Below is a small trained network, with its code and all its weights. Each question gives an input and a target symbol and asks what happens when units are switched off, that is, made to give their printed mean instead of their output.

import numpy as np


def w(rows, s, z=0):
    codes = np.array(rows[::2]) - 128.0
    scale = np.full(codes.shape[1], s)
    scale[-1] = z or s
    return codes * scale


def norm(h):
    return h / np.sqrt((h * h).mean(-1, keepdims=True) + 1e-5)


def f(y):
    return y / 2 * (1 + np.tanh(0.7978845608 * (y + 0.044715 * y**3)))


def softmax(a):
    e = np.exp(a - a.max(-1, keepdims=True))
    return e / e.sum(-1, keepdims=True)


def log_softmax(a):
    a = a - a.max(-1, keepdims=True)
    return a - np.log(np.exp(a).sum(-1, keepdims=True))


def net(x, mask):
    ids = ['ΠΩαβεζθτ'.index(c) for c in x.split()]
    T = len(ids)
    res = E[ids] + P[:T]
    r = norm(res)
    for j in range(2):
        rows = slice(2 * j, 2 * j + 2)
        q, k, v = (r @ M[0][rows].T for M in (Q, K, V))
        z = softmax(np.where(np.tri(T) > 0, q @ k.T / 2**0.5, -1e9)) @ v
        o = O[0][rows]
        res = res + np.where(mask[j], z, o[:, -1]) @ o[:, :-1]
    y = f(norm(res) @ A[0][:, :-1].T + A[0][:, -1])
    res = res + np.where(mask[2:14], y, B[0][:, -1]) @ B[0][:, :-1]
    return log_softmax(norm(res)[-1] @ U[:, :-1].T + U[:, -1])


Q, K, V, O, A, B = {}, {}, {}, {}, {}, {}
E = w([
[98,167,134,48],'Π',
[24,150,144,155],'Ω',
[157,159,87,84],'α',
[125,145,65,119],'β',
[251,232,111,152],'ε',
[89,111,131,179],'ζ',
[85,133,120,218],'θ',
[104,101,136,189],'τ',
],0.018)
P = w([
[67,90,2,107],'0',
[89,94,50,129],'1',
[99,119,70,130],'2',
[113,144,83,132],'3',
[137,164,113,150],'4',
[160,184,145,157],'5',
[148,220,121,175],'6',
],0.0092)
Q[0] = w([
[222,102,150,228],'H1',
[252,113,44,229],'H1',
[142,17,155,61],'H2',
[30,144,133,111],'H2',
],0.012)
K[0] = w([
[76,109,67,93],'H1',
[28,134,141,93],'H1',
[140,3,74,127],'H2',
[149,140,80,136],'H2',
],0.016)
V[0] = w([
[62,192,115,99],'H1',
[131,49,95,97],'H1',
[252,108,116,103],'H2',
[64,142,149,23],'H2',
],0.028)
O[0] = w([
[37,137,202,134,251],'H1',
[189,53,91,165,144],'H1',
[173,172,211,184,115],'H2',
[111,7,172,81,134],'H2',
],0.018,0.015)
A[0] = w([
[199,158,60,55,193],'N1',
[89,55,204,163,65],'N2',
[154,163,176,63,115],'N3',
[119,81,153,252,158],'N4',
[93,79,86,220,254],'N5',
[33,133,116,134,120],'N6',
[134,47,104,81,68],'N7',
[55,194,128,52,61],'N8',
[186,183,94,179,60],'N9',
[188,182,161,8,39],'N10',
[123,178,203,116,177],'N11',
[182,81,142,151,144],'N12',
],0.018,0.0044)
B[0] = w([
[230,71,104,22,144],'N1',
[217,164,210,96,252],'N2',
[181,94,169,106,155],'N3',
[135,172,169,2,212],'N4',
[125,118,234,168,237],'N5',
[161,194,115,126,252],'N6',
[84,137,19,228,224],'N7',
[75,228,174,104,219],'N8',
[49,19,101,147,196],'N9',
[217,81,220,131,138],'N10',
[176,75,41,81,255],'N11',
[110,176,114,92,138],'N12',
],0.025,0.0083)
U = w([
[155,132,179,97,161],'Π',
[81,197,90,94,77],'Ω',
[123,90,90,107,231],'α',
[85,107,94,137,201],'β',
[174,172,115,178,57],'ε',
[8,118,118,102,3],'ζ',
[93,127,156,173,133],'θ',
[58,42,174,107,74],'τ',
],0.015,0.0042)

Each question gives the input, a string of symbols that net reads in full, and the target symbol t.
The units are the heads (2 rows each of Q, K, V and O) and the neurons (one row each of A and B). Each row of codes is followed by its name. A weight is (code - 128) times the scale printed after its matrix; where a second scale follows, it is the last column's (O, A, B and U).
mask holds one flag per unit, heads first, then neurons. A switched-off unit (its flag False) gives its mean, the last column of its rows in O or B, instead of its output. The means were averaged over made-up inputs and are rounded, as every weight is.
A unit's drop is (log p(t) with every unit on - log p(t) with that unit switched off) / (log p(t) with every unit on - log p(t) with every unit switched off).
The circuit of an input: a set's keep is (log p(t) with only the set's units on - log p(t) with every unit switched off) / (log p(t) with every unit on - log p(t) with every unit switched off). Starting from the 12 units with the biggest drops (on a tie, the unit counted first), units are removed one at a time, each time the one whose removal leaves the highest keep (on an exact tie, the one counted first), for as long as the keep stays at least 0.8.
units of the circuit, in order: the units of the circuit, biggest drop first
most important unit: the unit with the biggest drop
k most important neurons: the k neurons with the biggest drops, biggest first
heads that matter: for each layer, one digit per head in row order, 1 if its drop is at least 0.15 and else 0, layers parted by /
input θ τ β Ω Ω Π, target ζ: heads that matter	01
input α α Ω ε, target Ω: most important unit	H2
input ε α Ω, target Ω: heads that matter	10
input θ ε Ω θ β α, target Ω: units of the circuit, in order	(H2 N2)
input α α ζ τ Π, target α: units of the circuit, in order	(H1 H2 N7)
input τ α α α Ω, target Π: heads that matter	00
input α Ω Π θ α Ω β, target ζ: heads that matter	01
input τ ζ ζ Ω, target β: units of the circuit, in order	(H2 H1 N7)
input θ ζ τ Π, target α: heads that matter	10
input Π ζ β Π α Ω Π, target ζ: 2 most important neurons	(N7 N5)
input τ ε α τ β α, target α: heads that matter	10
input α Π β α Ω, target Π: heads that matter	00
input α Ω β Π, target θ: 2 most important neurons	(N11 N7)
input ε τ ε ζ, target ε: units of the circuit, in order	(H2)
input Ω ε α θ Ω Ω, target Ω: heads that matter	00
input θ τ β, target α: units of the circuit, in order	(H1 N2)
input β β ζ, target θ: heads that matter	11
input τ τ Π β, target τ: heads that matter	01
input ε ε α, target ε: heads that matter	11
input τ Ω α Π Ω, target τ: units of the circuit, in order	(H2)
input α ε β, target β: 3 most important neurons	(N2 N9 N8)
input τ Ω β, target ζ: units of the circuit, in order	(H2 N11)
input Ω Ω ζ Π Ω θ, target ζ: heads that matter	01
input τ Ω ε τ τ, target Ω: units of the circuit, in order	(H2 N2 N4)
